Below is a small trained network, with its code and all its weights. Each question gives an input and a class and asks what happens when units are switched off, that is, made to give their printed mean instead of their output.

import numpy as np


def w(rows, s, z=0):
    codes = np.array(rows[::2]) - 128.0
    scale = np.full(codes.shape[1], s)
    scale[-1] = z or s
    return codes * scale


def f(y):
    return np.maximum(y, 0)


def log_softmax(a):
    a = a - a.max(-1, keepdims=True)
    return a - np.log(np.exp(a).sum(-1, keepdims=True))


def net(x, mask):
    res = np.array(x, float).reshape(1, 3) / 4 @ E
    y = f(res @ A[0][:, :-1].T + A[0][:, -1])
    res = res + np.where(mask, y, B[0][:, -1]) @ B[0][:, :-1]
    return log_softmax(res[-1] @ U[:, :-1].T + U[:, -1])


A, B = {}, {}
E = w([
[249,250,112,211,78,76,95,108,254,175],'x0',
[166,166,178,52,53,92,215,110,37,188],'x1',
[174,51,66,21,90,56,106,145,171,128],'x2',
],0.0094)
A[0] = w([
[107,129,93,206,175,159,112,145,132,47,69],'n0',
[76,7,101,64,113,118,123,149,79,64,141],'n1',
[195,189,79,97,13,97,76,138,157,161,110],'n2',
[189,192,135,202,100,66,145,125,195,67,255],'n3',
[46,141,192,100,129,154,182,127,47,102,216],'n4',
[59,82,94,143,230,190,53,163,146,69,181],'n5',
[181,96,128,27,56,60,208,112,72,171,153],'n6',
[148,86,150,52,114,126,149,140,86,127,94],'n7',
[203,2,72,56,125,66,110,175,167,79,155],'n8',
],0.01,0.0068)
B[0] = w([
[141,150,183,109,79,130,166,112,130,168,178],'n0',
[92,207,43,177,38,157,149,125,197,98,243],'n1',
[124,115,3,190,158,140,156,158,221,59,212],'n2',
[149,104,8,175,131,131,88,87,187,104,251],'n3',
[138,110,184,137,142,164,173,137,94,92,250],'n4',
[122,218,108,142,76,181,154,71,170,175,235],'n5',
[137,143,120,174,83,77,165,12,125,180,235],'n6',
[121,198,135,92,120,131,117,55,124,162,187],'n7',
[215,98,136,171,161,74,112,155,82,147,225],'n8',
],0.014,0.017)
U = w([
[87,111,161,146,121,200,155,144,111,85,3],'0',
[154,91,239,130,173,186,145,188,63,120,105],'1',
[191,21,95,152,249,43,47,179,152,92,74],'2',
[136,138,78,170,105,155,130,120,213,118,195],'3',
[143,139,186,137,98,109,149,72,68,158,246],'4',
[92,145,136,106,143,106,128,184,134,134,40],'5',
[139,93,167,53,163,133,114,141,154,101,35],'6',
],0.013,0.0041)

Each question gives the input, the list of numbers given to net, and the class t.
The units are the neurons (one row each of A and B). Each row of codes is followed by its name. A weight is (code - 128) times the scale printed after its matrix; where a second scale follows, it is the last column's (A, B and U).
mask holds one flag per neuron, in row order. A switched-off neuron (its flag False) gives its mean, the last column of its row in B, instead of its output. The means were averaged over made-up inputs and are rounded, as every weight is.
A unit's drop is (log p(t) with every unit on - log p(t) with that unit switched off) / (log p(t) with every unit on - log p(t) with every unit switched off).
The circuit of an input: a set's keep is (log p(t) with only the set's units on - log p(t) with every unit switched off) / (log p(t) with every unit on - log p(t) with every unit switched off). Starting from all 9 units, units are removed one at a time, each time the one whose removal leaves the highest keep (on an exact tie, the one counted first), for as long as the keep stays at least 0.8.
circuit, biggest first: the units of the circuit, biggest drop first
top k neurons: the k neurons with the biggest drops, biggest first
drop of u: that unit's drop, to one decimal
input [-5,1,-2], class 0: top 3 neurons	[n3 n4 n2]
input [4,1,8], class 2: circuit, biggest first	[n8 n1]
input [-8,5,8], class 4: circuit, biggest first	[n6]
input [-8,4,-5], class 0: top 2 neurons	[n4 n1]
input [-6,4,-7], class 0: top 2 neurons	[n8 n4]
input [5,2,6], class 2: top 3 neurons	[n1 n5 n8]
input [5,-8,7], class 2: top 3 neurons	[n8 n1 n6]
input [-1,8,5], class 4: top 2 neurons	[n6 n3]
input [2,0,2], class 2: drop of n1	0.4
input [6,-3,5], class 2: drop of n1	0.1
input [7,-7,6], class 2: drop of n1	0.3
